Look-ups in named tables: a row name and a column name give one cell, copied from the table.

gab:
	dov	sigin
zabe	49	54
nar	51	54
lufu	43	18
notidur	60	49
zop	58	44
nodagib	60	83

What is the dov of lufu in gab?
43
What is the sigin of nar in gab?
54
What is the sigin of lufu in gab?
18
What is the dov of notidur in gab?
60
What is the sigin of zabe in gab?
54
What is the dov of nar in gab?
51
What is the sigin of nodagib in gab?
83
What is the dov of nodagib in gab?
60
What is the sigin of zop in gab?
44
What is the sigin of notidur in gab?
49
What is the dov of zabe in gab?
49
What is the dov of zop in gab?
58

ril =
cols = doso, sopufel, veralo, raf, rini, baza
tal: [188, 212, 205, 192, 64, 74]
nafebuz: [111, 190, 199, 204, 170, 164]
medose: [233, 201, 194, 206, 137, 131]
padut: [199, 172, 187, 209, 105, 92]

tal, sopufel: 212
padut, sopufel: 172
medose, doso: 233
nafebuz, baza: 164
padut, rini: 105
tal, doso: 188
nafebuz, doso: 111
nafebuz, veralo: 199
medose, baza: 131
padut, doso: 199
medose, rini: 137
tal, baza: 74

der:
fields: kiz, pafevi, vun, nefavo, dig
zev: [509, 733, 540, 529, 725]
noperi: [580, 733, 559, 418, 432]
nukarar: [525, 733, 490, 545, 378]
gur: [401, 733, 426, 448, 487]
res: [461, 733, 686, 426, 494]
namoteg: [491, 733, 773, 268, 463]
kubiref: [337, 733, 484, 362, 393]
doro: [663, 733, 544, 566, 469]
rig: [246, 733, 491, 323, 630]
sogose: [534, 733, 674, 602, 495]
mel: [518, 733, 662, 551, 592]

dig of nukarar is 378
nefavo of namoteg is 268
nefavo of zev is 529
vun of gur is 426
kiz of zev is 509
vun of res is 686
pafevi of doro is 733
vun of nukarar is 490
pafevi of mel is 733
vun of zev is 540
dig of doro is 469
pafevi of noperi is 733

virer =
	butetop	fip	benap	dufos	dum	podi	kado	res
rud	6.047	5.755	6.563	6.837	6.091	6.572	6.902	6.180
bovon	7.667	5.552	6.123	7.300	5.264	6.831	5.303	6.353
luk	6.424	5.248	5.534	4.589	9.518	7.530	5.751	5.920
rugozal	5.332	5.245	5.867	4.837	6.955	5.058	3.117	3.396
pifit	4.521	6.405	4.341	6.937	2.453	8.135	9.654	6.786
nurisog	5.582	4.854	5.166	5.514	6.384	6.945	4.899	5.695
vaz	6.704	5.979	5.876	7.130	5.178	7.478	6.862	6.290
fazat	4.766	6.060	6.146	6.908	4.122	6.162	7.652	6.124
nitifem	7.439	3.950	6.449	4.250	8.594	6.014	1.127	5.074
lotole	7.781	5.110	6.974	6.099	7.392	6.584	6.795	7.807
bim	3.493	6.174	4.815	5.743	5.944	7.218	9.134	5.694
fumip	4.108	6.164	7.068	6.581	6.858	5.312	8.124	5.101

What is the dum of rugozal in virer?
6.955
What is the butetop of fumip in virer?
4.108
What is the podi of bim in virer?
7.218
What is the dum of nitifem in virer?
8.594
What is the kado of nurisog in virer?
4.899
What is the butetop of rud in virer?
6.047
What is the fip of pifit in virer?
6.405
What is the kado of luk in virer?
5.751
What is the benap of fumip in virer?
7.068
What is the butetop of bim in virer?
3.493
What is the fip of rugozal in virer?
5.245
What is the dum of lotole in virer?
7.392
What is the benap of vaz in virer?
5.876
What is the fip of fumip in virer?
6.164
What is the fip of bim in virer?
6.174
What is the benap of nurisog in virer?
5.166
What is the dufos of nitifem in virer?
4.250
What is the fip of nurisog in virer?
4.854
Row with the largest benap: fumip

Table rarar
	pegan	lini	zapulet	zugama	bav	beb	kugovo	mipos
vur	-58	-17	-53	-52	-57	-15	-26	-70
sesoku	0	-9	-44	-4	-31	66	-41	-32
mos	-32	-7	-9	-3	72	16	13	-16
gekov	-45	-18	-67	-3	-50	-28	-2	-6
rabe	14	-10	-45	4	-19	-52	-29	-16
nagakuv	-68	-19	-2	18	-56	-57	-16	-16
vez	4	-29	5	-23	-74	71	-17	-8
vudezep	27	-24	-23	-46	-87	-39	-46	-29
mosuz	-39	-27	-80	-47	32	-54	-26	-82
tuteb	-48	-15	69	-39	0	21	-44	-3
senatin	-79	-38	-20	2	45	-31	-25	-70
simu	-40	-30	-12	-33	-7	41	8	-44

vez, kugovo => -17
sesoku, pegan => 0
gekov, zugama => -3
rabe, lini => -10
vez, zugama => -23
mosuz, lini => -27
mos, zapulet => -9
sesoku, lini => -9
Which row has the largest zugama? nagakuv

bip
fields: disere, fabavig, vab, fon, rut, lup, lorolil, tomov, gib
fidi: [170, 134, 142, 81, 140, 104, 70, 146, 148]
bamuna: [120, 122, 115, 122, 117, 122, 118, 112, 113]
sev: [192, 129, 138, 68, 140, 87, 49, 152, 166]
kugud: [123, 123, 125, 122, 112, 123, 122, 119, 110]
limazir: [57, 74, 215, 187, 165, 173, 1, 101, 113]
depe: [105, 98, 151, 121, 138, 128, 90, 97, 102]
sobu: [123, 124, 129, 120, 117, 121, 124, 127, 127]
pusuve: [132, 129, 124, 108, 139, 118, 113, 146, 136]
nimogis: [112, 107, 129, 118, 123, 126, 104, 98, 105]
fop: [118, 115, 111, 121, 106, 123, 114, 113, 106]
pefego: [112, 105, 136, 119, 121, 126, 105, 103, 108]
mev: [117, 111, 133, 120, 126, 124, 112, 110, 104]
dov: [182, 129, 142, 74, 139, 98, 53, 150, 155]

bamuna, lorolil => 118
depe, tomov => 97
depe, lup => 128
sobu, tomov => 127
pefego, rut => 121
pefego, fon => 119
nimogis, vab => 129
pefego, lup => 126
fidi, fon => 81
mev, tomov => 110
Which row has the largest gib? sev

